Below are the code and all the weights of a small trained network. Each question names an input and a class and asks about switching units off, where a switched-off unit gives its printed mean instead of its output.

import numpy as np


def w(rows, s, z=0):
    codes = np.array(rows[::2]) - 128.0
    scale = np.full(codes.shape[1], s)
    scale[-1] = z or s
    return codes * scale


def f(y):
    return np.maximum(y, 0)


def log_softmax(a):
    a = a - a.max(-1, keepdims=True)
    return a - np.log(np.exp(a).sum(-1, keepdims=True))


def net(x, mask):
    res = np.array(x, float).reshape(1, 6) / 4 @ E
    y = f(res @ A[0][:, :-1].T + A[0][:, -1])
    res = res + np.where(mask, y, B[0][:, -1]) @ B[0][:, :-1]
    return log_softmax(res[-1] @ U[:, :-1].T + U[:, -1])


A, B = {}, {}
E = w([
[127,130,126,127,130,130,127],'x0',
[144,154,1,166,70,21,116],'x1',
[130,129,128,128,128,127,129],'x2',
[99,167,136,18,99,72,212],'x3',
[130,128,127,128,128,127,127],'x4',
[101,24,148,44,93,85,3],'x5',
],0.0082)
A[0] = w([
[105,129,130,164,91,157,122,68],'N0',
[145,119,220,110,147,212,165,83],'N1',
[121,122,90,152,155,152,113,93],'N2',
[140,132,98,130,131,111,129,80],'N3',
[120,159,139,19,130,91,252,2],'N4',
[111,137,197,123,152,167,143,78],'N5',
[127,103,139,59,126,105,29,87],'N6',
[151,135,82,133,119,111,129,35],'N7',
[127,164,39,184,110,53,127,66],'N8',
[128,123,123,183,146,166,96,64],'N9',
[150,121,152,255,152,153,81,40],'N10',
[125,151,122,168,131,147,180,115],'N11',
[130,115,74,155,118,84,152,70],'N12',
[151,108,117,147,122,145,178,72],'N13',
[120,154,124,157,109,152,167,131],'N14',
[133,130,128,179,112,145,183,120],'N15',
[129,189,117,186,170,152,221,100],'N16',
],0.017,0.003)
B[0] = w([
[124,182,153,107,114,71,105,146],'N0',
[118,141,183,178,171,136,254,230],'N1',
[152,164,110,113,105,110,126,160],'N2',
[130,163,170,112,156,154,131,153],'N3',
[162,238,35,151,72,133,47,248],'N4',
[107,131,160,184,160,125,193,192],'N5',
[120,14,143,76,130,120,72,230],'N6',
[117,113,120,151,118,146,197,165],'N7',
[106,137,183,178,165,153,241,247],'N8',
[165,183,80,119,108,106,115,182],'N9',
[134,225,40,132,71,145,63,229],'N10',
[137,54,140,112,117,124,97,194],'N11',
[139,150,170,165,176,116,154,188],'N12',
[140,89,106,119,156,118,112,159],'N13',
[136,75,127,100,126,71,131,180],'N14',
[127,83,155,129,138,117,56,188],'N15',
[92,26,157,37,123,135,77,254],'N16',
],0.02,0.015)
U = w([
[127,2,146,64,111,110,74,172],'0',
[131,141,173,194,160,141,216,196],'1',
[183,201,41,144,55,124,78,6],'2',
],0.0074,0.0016)

Each question gives the input, the list of numbers given to net, and the class t.
The units are the neurons (one row each of A and B). Each row of codes is followed by its name. A weight is (code - 128) times the scale printed after its matrix; where a second scale follows, it is the last column's (A, B and U).
mask holds one flag per neuron, in row order. A switched-off neuron (its flag False) gives its mean, the last column of its row in B, instead of its output. The means were averaged over made-up inputs and are rounded, as every weight is.
A unit's drop is (log p(t) with every unit on - log p(t) with that unit switched off) / (log p(t) with every unit on - log p(t) with every unit switched off).
The circuit of an input: a set's keep is (log p(t) with only the set's units on - log p(t) with every unit switched off) / (log p(t) with every unit on - log p(t) with every unit switched off). Starting from the 12 units with the biggest drops (on a tie, the unit counted first), units are removed one at a time, each time the one whose removal leaves the highest keep (on an exact tie, the one counted first), for as long as the keep stays at least 0.8.
circuit, biggest first: the units of the circuit, biggest drop first
unit that matters most: the unit with the biggest drop
k most important neurons: the k neurons with the biggest drops, biggest first
drop when u is switched off: that unit's drop, to one decimal
input [1,4,0,8,5,3], class 2: circuit, biggest first	[N4]
input [6,7,-3,-7,-2,-8], class 0: 2 most important neurons	[N16 N4]
input [-3,-6,4,-4,0,5], class 1: 3 most important neurons	[N1 N16 N5]
input [0,7,-7,-6,4,-6], class 1: 4 most important neurons	[N8 N6 N4 N12]
input [6,6,-3,3,-7,-6], class 0: 2 most important neurons	[N16 N1]
input [4,5,2,-4,-4,-4], class 1: 2 most important neurons	[N8 N6]
input [1,4,-4,-4,0,-1], class 1: 3 most important neurons	[N4 N8 N12]
input [0,-4,0,6,-6,-3], class 2: 2 most important neurons	[N4 N8]
input [-1,3,2,7,0,-5], class 2: 2 most important neurons	[N4 N6]
input [4,-7,5,-8,1,0], class 2: 3 most important neurons	[N10 N8 N9]
input [-5,-5,8,-7,0,0], class 2: 2 most important neurons	[N10 N8]
input [-1,1,4,-3,1,1], class 2: 2 most important neurons	[N16 N1]
input [-4,-7,-4,5,-8,0], class 1: drop when N1 is switched off	2.8
input [3,-7,6,0,-8,4], class 1: unit that matters most	N1
input [2,-3,-3,0,-8,-5], class 0: drop when N16 is switched off	0.3
input [1,-5,7,4,3,-8], class 0: drop when N16 is switched off	1.8
input [6,5,6,0,-7,-8], class 0: drop when N15 is switched off	0.0
